Below are the code and all the weights of a small trained network. Each question names an input and a target symbol and asks about switching units off, where a switched-off unit gives its printed mean instead of its output.

import numpy as np


def w(rows, s, z=0):
    codes = np.array(rows[::2]) - 128.0
    scale = np.full(codes.shape[1], s)
    scale[-1] = z or s
    return codes * scale


def f(y):
    return np.maximum(y, 0)


def softmax(a):
    e = np.exp(a - a.max(-1, keepdims=True))
    return e / e.sum(-1, keepdims=True)


def log_softmax(a):
    a = a - a.max(-1, keepdims=True)
    return a - np.log(np.exp(a).sum(-1, keepdims=True))


def net(x, mask):
    ids = ['Ψαβδεζηθλμξπτφω'.index(c) for c in x.split()]
    T = len(ids)
    res = E[ids] + P[:T]
    q, k, v = (res @ M[0].T for M in (Q, K, V))
    z = softmax(np.where(np.tri(T) > 0, q @ k.T / 3**0.5, -1e9)) @ v
    res = res + np.where(mask[0], z, O[0][:, -1]) @ O[0][:, :-1]
    y = f(res @ A[0][:, :-1].T + A[0][:, -1])
    res = res + np.where(mask[1:13], y, B[0][:, -1]) @ B[0][:, :-1]
    return log_softmax(res[-1] @ U[:, :-1].T + U[:, -1])


Q, K, V, O, A, B = {}, {}, {}, {}, {}, {}
E = w([
[103,92,118,132],'Ψ',
[141,134,152,111],'α',
[3,205,150,114],'β',
[117,110,119,145],'δ',
[113,102,126,125],'ε',
[129,125,123,154],'ζ',
[127,118,136,128],'η',
[142,143,126,167],'θ',
[128,121,134,138],'λ',
[110,95,143,92],'μ',
[129,120,146,110],'ξ',
[110,97,133,110],'π',
[122,109,159,77],'τ',
[138,132,141,134],'φ',
[123,112,134,127],'ω',
],0.042)
P = w([
[89,125,155,136],'0',
[91,120,196,171],'1',
[138,97,204,171],'2',
[61,158,103,122],'3',
[185,183,76,136],'4',
[65,134,202,174],'5',
[133,99,57,80],'6',
[60,175,121,130],'7',
[120,85,249,196],'8',
[174,137,60,93],'9',
[64,183,43,98],'10',
[223,75,142,138],'11',
[83,126,225,180],'12',
[164,109,38,71],'13',
],0.02)
Q[0] = w([
[23,215,173,153],'h0',
[185,207,19,80],'h0',
[248,2,170,179],'h0',
],0.014)
K[0] = w([
[2,162,171,129],'h0',
[172,69,184,157],'h0',
[204,116,2,58],'h0',
],0.016)
V[0] = w([
[140,162,76,252],'h0',
[135,188,121,101],'h0',
[193,186,167,130],'h0',
],0.02)
O[0] = w([
[134,8,111,175,1],'h0',
[65,173,60,174,99],'h0',
[57,166,134,226,30],'h0',
],0.017,0.0046)
A[0] = w([
[91,103,163,175,214],'n0',
[142,68,174,139,180],'n1',
[191,55,171,118,154],'n2',
[135,203,73,116,233],'n3',
[179,142,156,158,102],'n4',
[50,123,101,109,124],'n5',
[190,123,8,33,147],'n6',
[31,112,192,106,231],'n7',
[225,39,117,130,4],'n8',
[61,113,75,190,90],'n9',
[140,174,50,83,123],'n10',
[211,103,190,87,254],'n11',
],0.012,0.0089)
B[0] = w([
[210,111,153,153,180],'n0',
[90,167,44,163,198],'n1',
[130,203,104,109,220],'n2',
[83,62,146,97,221],'n3',
[85,137,107,113,146],'n4',
[178,175,118,114,159],'n5',
[155,226,177,144,213],'n6',
[178,165,103,213,187],'n7',
[18,130,211,97,209],'n8',
[129,153,181,69,176],'n9',
[123,2,140,224,193],'n10',
[133,52,72,157,253],'n11',
],0.0083,0.028)
U = w([
[83,233,138,72,60],'Ψ',
[43,254,139,179,92],'α',
[83,150,131,148,76],'β',
[27,156,74,94,145],'δ',
[117,209,106,98,183],'ε',
[60,41,91,167,127],'ζ',
[133,123,11,130,168],'η',
[50,101,176,238,3],'θ',
[109,69,10,150,126],'λ',
[139,45,182,130,87],'μ',
[88,135,144,150,205],'ξ',
[189,129,115,109,118],'π',
[66,134,215,136,119],'τ',
[152,135,125,243,149],'φ',
[127,169,21,111,145],'ω',
],0.0089,0.016)

Each question gives the input, a string of symbols that net reads in full, and the target symbol t.
The units are the heads (3 rows each of Q, K, V and O) and the neurons (one row each of A and B). Each row of codes is followed by its name. A weight is (code - 128) times the scale printed after its matrix; where a second scale follows, it is the last column's (O, A, B and U).
mask holds one flag per unit, heads first, then neurons. A switched-off unit (its flag False) gives its mean, the last column of its rows in O or B, instead of its output. The means were averaged over made-up inputs and are rounded, as every weight is.
A unit's drop is (log p(t) with every unit on - log p(t) with that unit switched off) / (log p(t) with every unit on - log p(t) with every unit switched off).
The circuit of an input: a set's keep is (log p(t) with only the set's units on - log p(t) with every unit switched off) / (log p(t) with every unit on - log p(t) with every unit switched off). Starting from the 12 units with the biggest drops (on a tie, the unit counted first), units are removed one at a time, each time the one whose removal leaves the highest keep (on an exact tie, the one counted first), for as long as the keep stays at least 0.8.
units of the circuit, in order: the units of the circuit, biggest drop first
unit that matters most: the unit with the biggest drop
k most important neurons: the k neurons with the biggest drops, biggest first
input δ ζ φ δ π, target φ: most important neuron	(n8)
input ξ λ μ δ φ, target μ: units of the circuit, in order	(n10; h0; n3; n11)
input φ φ ε φ τ μ τ δ φ φ ζ δ θ, target ζ: 3 most important neurons	(n8; n6; n1)
input η μ φ τ, target μ: units of the circuit, in order	(n10; h0; n11)
input τ φ φ τ δ ζ π δ φ, target π: 3 most important neurons	(n11; n6; n8)
input π φ δ λ ξ, target δ: 3 most important neurons	(n8; n2; n11)
input ζ τ π φ ζ, target π: 2 most important neurons	(n6; n11)
input φ φ π μ φ δ φ π μ, target φ: units of the circuit, in order	(n7; n8)
input φ τ φ τ τ, target φ: units of the circuit, in order	(h0; n8)
input δ φ δ μ ζ ζ, target μ: units of the circuit, in order	(n10; h0; n11; n3)
input α φ δ τ τ φ, target τ: units of the circuit, in order	(n10; h0; n3)
input μ α μ λ φ ζ ε δ δ, target ε: 3 most important neurons	(n6; n11; n2)
input δ ε δ φ, target ε: 3 most important neurons	(n6; n2; n11)
input δ φ φ Ψ, target φ: units of the circuit, in order	(h0; n7; n3)
input τ φ φ, target τ: units of the circuit, in order	(h0; n10; n3)
input φ ε φ φ φ τ, target φ: unit that matters most	n7
input φ ξ α ζ φ δ ζ ε, target δ: 3 most important neurons	(n8; n2; n1)
input φ τ φ α, target τ: units of the circuit, in order	(n10; n3; h0)
input θ δ π φ λ δ δ θ ε τ α δ, target τ: 4 most important neurons	(n10; n3; n11; n1)
input δ φ θ π η ω δ η δ τ φ τ, target τ: units of the circuit, in order	(h0; n10; n3)
input φ δ δ, target φ: units of the circuit, in order	(n8; n3)
input δ ε φ φ δ η φ α α ζ δ δ, target ζ: units of the circuit, in order	(h0)
input φ δ θ φ φ φ π φ ε α π θ ζ, target π: 2 most important neurons	(n6; n8)
input α α θ, target α: 2 most important neurons	(n11; n10)
input ζ ε τ φ φ τ ε φ Ψ ω π φ δ, target π: units of the circuit, in order	(h0; n8)
input τ τ λ η π α ξ π α Ψ τ, target α: 2 most important neurons	(n11; n7)
input δ φ π δ φ, target π: most important neuron	(n11)
input φ ε δ δ φ ε φ ζ, target ε: 2 most important neurons	(n6; n2)
input δ φ φ φ δ φ δ φ τ ζ δ π Ψ, target δ: units of the circuit, in order	(h0; n8; n2; n1)
